In the rows, zero is written as 128.
[102  94  83 133 116 117 148  77  87  87 128 147 118 129 196 166 122 142
 146 157 143 111 120 180 150 134 120 189 146 129 168 114 144 106 123 119]  M
[ 75  72 107 146  87 150 149 100 101 111 102 119 145 151 180 119  83 124
 146 164 153  88 140 160 131 140 114 177 124 192 164 131 154 131 115 106]  W
[114 110  85  85 133 131 140 122 125 108 124 133 116 116 138 101 144 132
 130 119 103  78 129 134 216 103 164 143 100 115 153 125 129  73 123 110]  W
[116  95  94  95 126 145 143 110  95  73 118 149 123 135 131 147 156 182
 136 129 114  93 110 147 201 148 175 162 106  96 155 116 135 124 112 112]  W
[105 136 114 156 129 131 131 112 104 102 176 142 120 139 160 112  99 152
 150 128 146  67 158 177 156 137 131 200 169 124 180 115 147  95  97  85]  E
[104  98 117 137 126 140 149 131 104  81 100 161 152 162 176 114  88 123
 148 167 128  85 137 153 171 163 103 205 130 173 166 120 155 116 114 126]  E
[ 87 121 105 149 121 150 102  98  97  85 132 164 119 144 161  84 119 115
 148 135 132 102 136 155 150 126 127 143 130 134 157 119 131 147 110 120]  H
[ 80 119 118 137  89 124 121 124  89 115 134 145 143 137 179 142 107 118
 134 147 129  76 118 208 154 135 107 194 146 120 189 123 145  73 123  84]  M
[170 106  95  93 152 118 179 132 120 134 172 182 121 142 142  88 139 171
 139 162 118 120 141 167 169  71 155 181 109  80 148 140  84  53 140  83]  C
[126 120 126 111 151 102 133 126 138 108 138 136 104 135 151 117 152 119
 145 154 128  94 134 129 195 116 155 189 126 105 150 102 126 123 123 114]  K
[ 75  56 115 116  99 135 143 102  95 129 113 123 133 157 158 116 108 133
 148 184 148 115 121 170 136 118 109 163 133 202 165  95 149 125 125 101]  Z
[105 140 164 157  86 112 133 110 132  79 175 120 105 204 216 133  85  96
 126 135 162 101 148 157 192 117 123 208 141 149 125  92 149 134  69 165]  E
[119 109 121 116 161 117 158 107 115 141  99 112 123 152 144  87 129 151
 126 133 109  84 146 135 246 111 134 129 101  86 186  90  94 113 143 131]  E
[104  65 102 135 112 146 153 118 106  96 144 142 121 151 168 138  85 155
 165 162 149 118 133 183 127 138 139 163 145 137 170 115 125 115 138 120]  Z
[157 143 108 120 181 109 148 125 126  99 152 146 102 135 119  98 154 162
 130 103 102  99 136 115 169 133 193 161 141  74 132  98 155 111 109 127]  C
[103 115 118 145 118 152 138 106 102  81 135 142 129 165 205 144 100 130
 142 165 150  96 126 152 188 125 129 220 127 152 165 123 146 134 105 116]  C
[138  89 111 130 111 120 142 125  96  71 130 160 132 155 158  95  94 134
 154 165 138  86 108 163 143 132 116 191 160 149 183 107 137 114 117  94]  C
[ 76 147 130 125 123 149  89 102  99  96 162 145 147 146 170 119  75 133
 140 145 169  85 140 165 184 150 137 150 129 157 170 117 150 155  97  95]  X
[ 73  98 119 155 106 173 132  97 103 104 145 127 117 158 173 139 104 143
 153 149 151  89 126 173 148 128 122 177 144 150 182 104 140 139 116 123]  Z
[101 115 137 168  99 179 129 104  95  75 119 128 147 194 203 154  98 139
 134 121 143 107 111 153 177 136 112 168 118 165 142 103 152 138  83 123]  M
[ 49  76  98  99 101 143 170  87 121  98 126 136 118 140 180 140 110 114
 145 146 119  95 133 164 201 184 125 172 108 189 170 115 121 147 112 164]  E
[107 143 128 141 168 121 125 129 122 115 126 155 138 130 133 104 128 121
 158 146 110  85 137 124 196 116 132 150 122 103 156 115 119  97 136  93]  E
[139 103 141  68 178  70 134 129 118  85 159 151 102 107 142 115 163 131
 154 176 116  89 144 134 190 111 162 186 133 117 144 124 118 102 110 130]  C
[ 35 102 107 166  73 169  76 125 107 125 126 154 137 156 163 128  88  90
 146 164 149  79 113 216 156 128 119 162 114 157 182 135 138  96 112  69]  K
[ 99 140 120 130  94 159 135 106  79  90 142 165 168 135 131 137  97 150
 135 162 147 128  89 151 154 168 131 183 123 144 199 125 142 145 126   9]  M
[ 83  98  94 140 116 171 137 116 102 100 133 145 128 149 171 104 129 148
 143 119 132  90 131 159 156 138 139 189 141 144 174 105 126 148 120  89]  H
[ 64 163 158 109  70  95  97 103  65 156 101 143 167 154 167 136  82 113
 117 183 155  80 135 211 180 184  59 174 120 166 140 119 160 132 100 135]  E
[149 115 108 127  85 151 123 152  87  65 132 154 145 167 211 117  98 142
 127 142 160 115 106 154 169 109 100 212 154 132 150 126 105 118 137  59]  H
[108 100 112  69 119 123 181 110 143 105 126 114 122 113 172 155 174 129
 162 120  95  83 135 128 204 129 128 172 123 130 145 115 100 135 147 170]  W
[119 100 135  68 153 112 151 134 102  81 142 140 128 108 143 119 128 143
 137 159 118  81 115 127 208 158 150 177 112 155 178 121 125 102  97  85]  M
[ 84  96  89  93 148  93 110 143 104 112  91 128 109 128 166  88 158 116
 140 107 107  64 123 136 231 114 158 130 121 101 116  96  99  83 129 101]  H
[ 80 122 136 137 116 144 167 108  94 152 148 124 135 152 176 136 131 144
 140 180 121  93 136 149 170 124 123 241 119 153 204 114 163 128 106  88]  C
[131  77  82  82 134 140 153 128 136 102 134 134 114 118 132 103 121 148
 142 111 116  85 110 164 200 152 156 130 132 107 193  93  87 121 158 102]  K
[ 94  88  85 133  94 138 145  91  82  85 135 141 125 134 159 116  96 149
 139 122 122  89 122 189 154 135 144 143 143  84 201 111 141 104 149  90]  W
[115  97 106 125 113 176 144 108 101  88 136 138 136 157 173 108  90 151
 116 154 152  98  96 137 175 130 110 165 130 160 221 110 122 157 129  93]  X
[141 123 113  84 146 106 133 164 121 123 156 141 133 142 153 103 134 157
 144 132 116  79 138 148 211 105 153 162 129  87 173 114 109  73 129  91]  X
[112 104  98  73 146 130 118 139 120  95 128 154 124 124 149 114 141 137
 158 130 105  84 140 177 220 110 146 146 124 102 154 121 108  69 151 131]  Z
[116 168 157 108 134  74 120 125 100  94 122 193 148 129 128  42  72  93
 128 195 140  77 179 175 151 186 137 201 127  75 176 170 131 136 142 116]  C
[ 91 131 109 126  81 145 123 119 109 116 156 137 122 144 170 138 108 120
 153 141 131  90 119 171 174 154 115 185 131 152 178 115 148 119  99 103]  K
[ 64 102 108 126 128 190  79  98  95  77 127 141 150 165 190 135  97 143
 137 134 161  82 120 173 225 120 131 138 113 175 174 109 137 149 101 102]  X
[142 162 123 160 107 132 145 132 127 129 213 178 117 164 180 152 108 141
 165 159 153 115 121 173 143  93 134 208 132  82 129 115 120  83 111  74]  K
[110 135  98 151 107 171 114 122 118  86 135 164 127 165 170 122 127 113
 137 122 116 101 106 157 173 119 120 188 133 129 163 103 169 112 120  99]  K
[125 105 117 109 153 123  99 148 124 114 137 143 114 136 124  93 152 124
 140 152 120  99 124 138 202  80 162 149 110 116 156 118 123  74 117  55]  K
[132  57  93 104 166  79 118 145 116  77  95 134 118 152 156  68 140 132
 165 140 119  92 165 120 161 112 155 145 148 154 129 121 150  82 102 121]  X
[106 132 113 176 107 166 119 108 120  82 149 148 132 166 162 119  74 123
 160 114 138 102 126 159 177 133 119 125 136 123 166 114 108 122 118 116]  E
[134 169 100 157  98 149 165  83 109 136 148 111 113 155 209 166 136 132
 109 131 138 129  96 107 177  82  91 202 120 150 145 104 161 103 101 116]  M
[ 35  71 122 145 147 158  78 111  90  86  60 101 131 171 196 115 186 105
 162 106  88 130 174 112 213  92 148 121 101 143 117 134 136 140 121 117]  H
[139 110 115  91 160 128 106 149 128  92 140 154 107 114 134 132 166 131
 124 147 108  88 114 148 179 100 148 164 125 125 141 140 122  80 111 146]  C
[123 157 112 137 121 153 108 116 108  58 139 151 136 123 155 151 105 142
 140 132 153  66 100 155 181 168 130 201 152 147 186 106 157 135  90 102]  M
[109 116 115  70 113  84 131 132 110 119 140 134 107 128 130 114 151 125
 146 139  98 102 122 148 210 134 161 139 108 111 142 129 107  87 106 119]  C
[116 128 127 133  93 139 190 102  98 118 174 142 130 162 193 127 103 132
 152 162 127 115 113 128 138 128  99 218 138 180 161 110 155 129 100  95]  C
[ 99  98 137 143 105 122 134  94 105  88 165 160 109 166 148 120 122 135
 145 192 164  94 112 168 141 124 147 218 137 161 172 103 140 153  72 104]  C
[155 144  81 102 159 132 118 145 131  85 117 154 111 110 119 131 128 150
 121 116 111  67 100 140 237 154 149 143 121  86 173 109 114  91 124 155]  E
[106  87 104 107 100 124 157  91  93 108 151 133 131 143 199 155  92 150
 129 148 154 110 133 205 155 147 119 183 138 164 164 105 148 109 106 126]  M
[149 118 135 112 160  86 108 140 115 106 112 162 134 152  92  93 175 156
 180 154 103  75 122 152 202 102 162 152 127  80 159  82 120 107 104 113]  C
[ 89  81 100 111 121 137 139  96  86 106 143 135 121 140 191 132  97 157
 117 164 170 102 130 167 146 143 123 164 135 150 164 140 114 135 125 104]  X
[142  73 124 141 185 112  78 107 110 113 130 122  99 138 118 141 152 183
 138 135 138 101 125 173 133  93 152  56 147  82 155  82 121 132 110 195]  X
[ 95  77  97  80 154 106 117 170 101 113  93 141 136 132 144  74 148 143
 143 122 111  68 135 144 205 135 169 155 122 133 123 106 113  82 120  63]  H
[105 118 111  86 140 124 128 154 125  88 147 137 117 130 156  89 151 118
 146  81  84  99 142 123 191 142 167 146 135 126 124 105 134 112 115 120]  H
[ 74 120 106 141 109 111  89 122  79 104 120 136 121 136 189 114 118 115
 152 161 153  86 140 159 174 119 128 189 139 133 151 130 129 111 108  74]  H
[123 142  98 141 194 155  88 110 116 105 133 127 115  95 118 129 198 161
 161  99 111  96 110  80 176  71 138  81 148  64 158 142  66 119 165  63]  X
[104  56 117  54 113  85 147 129  96  91 110 133 134 143 156 148 162 158
 118 136 119  93 109 202 207 151 160 184 133 115 161  82 122 100 127 103]  M
[101 117 127 152 133 145 132 103  77 114 140 128 126 139 146 118 131 156
 158 164 121  88 123 130 159 125 126 188 139 146 204 117 156 126  96  68]  C
---
[ 78  90 161 121 126  88  98 158 154 105 136  93 147 187 107  89  92 185
  58 149 120 110 172 162 163 111  47  86 114 176  38 114  66 126 176 136]  S
[ 78  85 157  96 119  91 114 169 141 121 129  64 165 166  92  92 102 184
  51 154 119  94 187 169 152 110  50  96 106 169  65 102  58 134 157 146]  V
[ 69  88 149 114 107 100 120 160 134 113 113  85 155 173 102  87  74 182
  57 153 125  98 188 151 164 112  64  73 106 174  80  95  78 138 164 149]  G
[ 90 101 147 103 147  49 132 112 152 199 124 152 173 130  73 117  69  97
 177 102  85 119 162 142 161 128 144  41 211  95 127 107 138  91 191 142]  R
[120  89 210 141 164 124 144 126 136 159 184 107 117 144 129 133 101 163
  60 122 107 125 162 187 197 109 115  90 111 129  95  79 113  71 175 146]  D
[109  76 180 113 167 121 109 102 160 170 176 122 105 114 132 123 111 115
  77  98 124 115 173 169 170 112  92 111 112 163 122  90 104  77 168 135]  R
[ 77  74 143 105 145  62 145 126 169 153 123 127 176 134  90 127  65 135
 171 112  80 147 125 150 177  95 144  41 208  85 136 117 133  95 212 139]  Q
[ 25  98 125 130 174  60 118 153 185 177 118  98 170 153  98 157 106 135
 137 104  86 173 179 126 190  46  93  67 183 105 106 116 119 108 231 135]  J
[ 88  76 136  97 148  52 146 152 143 172 125 130 185 143  69 123  67 130
 163 117  72 117 118 150 151 104 145  52 198  76 129 100 138 102 213 149]  V
[116  85 165 133 174 124 124 107 144 157 193  99 115 120 134 138 117 131
  74 126 125 116 157 164 183  94  99 136 118 155  98  92 116  85 175 138]  D
[111  59 187 120 152 122 124 116 157 159 188 106 101 131 133 126 118 139
  66 104 124 129 138 163 170 107  80 118 115 151 115  96 131 105 182 126]  F
[ 74  98 122 120  99 129 109 212 143 148 104 100 139 186 120  96 124 193
  76 140 113 119 166 171 165 118  56  70 107 175  49 123  74 138 161 116]  B
[114  80 164 130 173 115 128  98 149 157 186 104 101 119 135 128 118 140
  84 120 121 121 140 170 172  90  98 128 112 159 107  91 121  82 176 144]  D
[128  68 223 144 146 118 122 113 131 159 191 116 110 138 116 129 104 154
  53 123  95 126 164 197 197 113 121  84  90 161 102 101 114  90 186 114]  U
[ 76  90 149 106 109 109 118 190 155 119 126  61 148 177  98 103 104 173
  63 164 103 100 162 174 147 104  36  79  97 171  58  97  68 138 152 144]  B
[111  62 230 131 172 112 138 120 126 161 197 126 126 149 117 124 108 160
  49 119  88 125 164 198 166 111 108 105 103 145  97  71 104  80 186 126]  V
[ 50  78 124 117 147  51 105 135 179 161 107 112 159 147  98 151  97 154
 143 103  84 165 153 141 179  51 133  40 175 101 124 136 136 118 244 144]  U
[ 75  81 149 110 120  93 100 162 155 100 136  93 146 188 102  94  94 192
  57 140 125  98 169 163 173 111  48  87 102 168  54 108  63 125 182 149]  S
[  9  72 133 117 171  41 133 140 184 162 111 116 181 158  96 142 109 149
 138  91  93 159 153 127 175  83 115  59 194 103 125 126 137 117 236 138]  L
[104  67 233 129 149 117 136 132 131 162 161 111  98 170 119 119 111 179
  52  91 105 132 158 194 189  98 102  82  98 135 107  72 121  95 193 136]  F
[ 95  44 187 126 176 123 135 112 142 144 191 128 106 119 132 140 113 162
  66 116 116 130 146 181 190 110  90 113 124 156 116  98  98  86 186 129]  Q
[ 39  87 132 137 159  64 130 134 177 167 114 104 170 143 111 143  81 121
 136 106  97 171 147 119 158  60 130  39 188 100 131 116 139 108 226 135]  G
[ 31  90 143 117 155  61 119 158 173 169 103  95 154 169 120 141 116 159
 133  78  99 161 149 135 169  64 114  57 180  87 134 123 143 114 226 132]  F
[ 84  81 166  97 123  92 117 173 152 125 147  66 173 159  98  90  96 173
  51 163 108  97 168 165 156 120  42  77 108 167  61  96  60 133 152 138]  V
[115  74 235 136 164 110 142 104 138 173 175 148 104 142 116 122  97 151
  59  98  99 128 186 187 190 129  94  75 102 143  99  73 108  74 171 142]  R
[ 87  55 179 119 172 110 131 117 150 149 184 119 120 135 116 122 106 145
  49 117 122 119 135 171 169 114  77 111 134 162 108 105 121  84 171 132]  L
[ 78  86 139 122 154  55 110 122 164 167 146 146 164 152  89 126  72 114
 155 110  82 131 125 145 154  97 153  60 202 104 111 112 135 100 228 128]  S
[ 78  79 147 109 148  56 154 134 148 155 134 132 188 141  85 129  63 137
 169 118  80 131 144 151 173 123 155  58 218  84 136 122 136  84 213 136]  Q
[114  62 229 139 146 106 118 122 128 160 176 125  99 144 105 130 103 174
  66 118  90 127 160 207 194 113 135  73  93 159 106  89 112 108 196 128]  U
[ 66  94 140 112 116 103 109 197 127 147 111  97 154 173 114  85 124 198
  70 137 121 100 187 161 164 136  73  82 107 173  62 119  58 138 164 111]  V
[115  63 216 142 168 118 141 127 120 173 203 131 126 149 120 120 103 146
  45 114  87 124 160 186 169 118 108 105 101 155  87  74 110  70 185 114]  V
[ 72 108 131 125 126 107 102 188 142 149 114  84 142 179 108  93 113 200
  61 141 122 109 200 166 195  96  34  65 100 179  53 113  69 150 157 120]  J
[ 58  91 140 128 113 111 112 182 119 144 109  97 135 178 119  91  94 201
  68 131 128 109 165 169 176 114  77  58 114 174  61 106  71 136 170 126]  G
[117  70 231 131 164 114 130 115 135 175 178 149 106 145 122 121 107 150
  73 101 100 122 188 191 194 135 106  73 100 143  98  70  97  85 183 132]  R
[ 86  85 127 106 153  67 135 134 160 185 137 155 182 142  83 149  53  93
 179 114  82 124 132 128 154 119 158  45 200  80 136 104 152 106 202 135]  N
[ 50  81 126 113 167  56 137 135 185 166 113 127 165 152 119 155  82 136
 150 108  80 161 143 132 163  78 115  52 179  81 132 123 134 110 219 149]  N
[ 57  73 133 103 147  52 145 143 157 160 122 133 187 154  67 127  64 136
 150 103  90 116 125 139 163 114 139  47 208  88 129 110 154  98 212 146]  L
[ 78  89 139 118 145  64 141 132 137 179 127 137 174 137  82 125  58 114
 167 115  86 127 121 145 158 101 164  32 208  91 139  97 146 107 207 142]  G
[ 85  45 177 120 166 100 124 105 159 151 193 111 117 139 114 118 118 142
  56 116 123 127 143 175 170 112  78 119 123 176 103 101 118  99 188 130]  L
[ 77  94 167 108  96  88  98 165 144 114 115  55 151 170  84 100  95 194
  56 160 119 104 194 172 176 114  68  80 103 179  65 132  69 128 165 143]  U
[ 95  74 184 123 180 115 115 126 152 164 187 100 109 136 113 129 118 157
  63 127 107 124 158 188 188  81  58 114 109 165  99  84  96  93 176 138]  J
[ 85 121 113 126 121 117  95 180 127 144 103  99 140 182 127 100 119 204
  77 137 138 108 192 153 176 100  84  65 107 166  44 109  81 137 162 129]  D
[ 45  85 131 113 157  58 124 133 186 181  95 128 158 145 103 144 100 127
 158  74  90 157 168 124 187  73 116  34 169  83 129 108 119  97 234 154]  R
[ 81  94 157 106 102  89  88 159 147 114 115  63 146 166  95  98  95 191
  53 160 116 102 192 167 163 102  71  71  98 185  70 123  72 135 168 139]  U
[107  83 163 127 171 129 123 126 154 155 184 104  99 122 146 134 122 156
  64 123 127 120 135 170 176 100  91 107 106 151 114  91 109  78 166 146]  D
[ 69 103 134 115 124 109 107 179 139 144  96 110 133 180 133 101 104 196
  66 139 132 106 205 160 163 127  72  59  96 168  76 124  69 150 150 119]  N
[ 76  89 151  97 124  97 122 161 148 120 120  79 146 174  93 115  78 168
  64 156 128  92 186 157 154 120  51  79 103 156  76 102  71 128 143 156]  N
[ 66  92 144 130 128  98  88 177 137 128 119 103 126 191 112  92 120 210
  67 127 139 103 172 174 170 115  64  77 107 179  36 125  59 141 179 119]  S
[ 71  90 166 103 134  87 121 159 149 121 123  74 147 177 101 110  82 182
  64 153 118 100 185 166 152 115  49  84 100 164  71 104  75 133 147 155]  N
[ 96  64 172 124 183 124 121 118 156 179 189 139  98 117 144 142 105 129
  68 113 113 128 135 165 161 120  88 110 106 174 121  94 115  99 163 132]  N
[105  61 211 127 175 120 140 122 138 171 182 148 101 150 137 136  97 160
  53 117  95 129 150 196 188 119  92  78 101 142 113  84 107  92 167 135]  N
[105  67 180 124 156 115 106 107 151 155 180 110 104 116 124 136 107 146
  50 123 111 126 156 175 177  92  98 104 105 175 117 114 114  86 185 132]  U
[ 67  89 171 116 119  92 127 147 136 119 127  71 156 158  89  98  79 168
  57 154 128 102 190 159 167 110  62  76 115 173  78  92  77 148 153 155]  G
[ 72  93 136 116 136  64 138 139 142 175 109 130 180 145  75 123  55 123
 169 114  84 133 113 139 156  98 158  32 208  89 137 101 145 106 207 151]  G
[ 95  62 172 136 169 127 129 106 141 167 190 125 102 110 147 127 103 135
  55 120 116 126 126 168 171  98  89  96 118 165 122  88 107  89 175 126]  G
[ 69  85 164 115 111  93 126 160 139 117 114  71 149 165  94  87  79 187
  64 158 127 104 173 162 163 113  56  69 114 170  74 101  72 139 159 153]  G
[102  59 181 132 169 119 109 108 146 144 204 136  90 143 133 129 112 151
  54 108 117 128 130 185 175 102  87 132 110 170  86  94  98  83 196 139]  S
[ 66  87 139 118 117 113 111 168 132 115 113 114 147 181 120 101 113 212
  78 135 130 123 193 160 180 119  70  70 118 168  54 120  62 125 168 117]  Q
[ 81  95 173 107 115  99 112 156 162 127 129  44 156 165 110  94 102 161
  45 138 132  99 194 144 168 105  39  85 105 167  82 110  91 142 153 125]  F
[109  53 225 144 161 124 142 119 125 147 191 114 108 150 125 130 106 167
  62 103  98 134 150 209 205 111 123 106 103 154 112  84 106  84 187 122]  Q
[ 44  84 135 114 163  44 126 129 188 180  99 126 151 141 104 140 103 121
 160  87  93 163 176 129 173  80 118  38 186  86 132 118 121 101 233 149]  R
[ 64  89 156 121 110 106 113 163 142 120 114  64 146 167 106  95  85 180
  49 149 131 103 170 159 165 100  60  61 105 169  80 100  69 136 153 139]  G
[101  66 218 136 167 127 147 127 142 168 174 142 100 150 131 143  81 159
  54 103  96 135 154 189 186 120 111  83  93 137 109  76 114  82 173 140]  N
[ 54  82 130 115 119 101 111 187 133 130 107 113 149 191 110  86 126 203
  67 129 139 105 181 155 185 139  55  71 112 182  55 126  77 158 164 116]  L
[ 69 112 140 112 127  97 101 167 158 128 118  42 147 164 111 104  99 191
  59 153 130 101 182 158 160  88  64  77 110 165  57  98  72 113 159 154]  D
[ 88  65 177 130 180 122 107 122 131 147 198 143  84 153 139 126 113 152
  45 101 120 116 127 192 179 101  80 124 112 175  96  97 101  76 179 133]  S
[ 85  91 147  95 121  62 139 146 166 168 112 104 171 157  82 118  65 128
 148 100  89 140 131 138 163  95 133  43 196  78 134 106 156 100 211 156]  F
[ 94  52 220 140 159 108 154 137 148 155 177 111 115 151 118 117 103 172
  45 105 105 133 141 193 199 127  95  77 107 150  95  92 113  97 187 130]  L
[ 74 102 155 118 134  84 106 173 152 133 124  48 150 168  78 100 100 198
  57 161 117 101 191 167 170  87  19  79 103 181  45 100  64 145 155 144]  J
[110  65 233 149 171 118 121 115 133 156 206 152 109 165 118 123 103 165
  57 102 102 128 155 202 189 121 115  98 106 157  74  78 103  76 202 126]  S
[100  70 212 138 151 135 148 155 133 174 185 127 110 154 118 131 100 149
  57 114  77 130 148 205 185 118 100  98 103 161  89  72 114  94 175 133]  B
[107  72 183 118 171 115 121 103 155 176 174 131 100 108 134 126 108 122
  64 107 117 118 166 167 178 114  73  98 121 158 116  94 100  83 165 138]  R
[ 66  90 151 106 101 105 125 187 161 128 116  55 156 168  85 102  95 168
  75 154 101 100 169 167 156 111  47  92 104 175  56 100  70 127 164 147]  B
[115  53 171 121 177 107 123 115 149 175 204 111 129 112 125 118 113 117
  58 132 106 118 143 159 151 110  80 128 124 171 112 102 111  82 185 116]  V
[ 73  88 151  99 128  94 117 153 163 132 119  81 142 161 105 106  90 167
  69 152 127 102 178 156 159 118  43  70 103 166  82 111  69 138 142 146]  N
[ 95  48 173 116 162 110 138 126 149 138 174 118 118 135 115 127 107 155
  62 118 119 114 124 170 175 118  84 114 126 146 113 101 115  96 187 140]  L
[ 83  82 155  93 116 101 109 168 143 125 125  79 162 158 103  89 106 183
  44 163 114  90 181 161 162 116  49  94 107 166  78 106  53 132 159 137]  V
[ 79  86 130 109 130  78 150 162 152 179 132 144 186 155  69 138  76 109
 173 122  61 126 124 144 160 119 133  60 198  90 116 103 147  93 209 140]  B
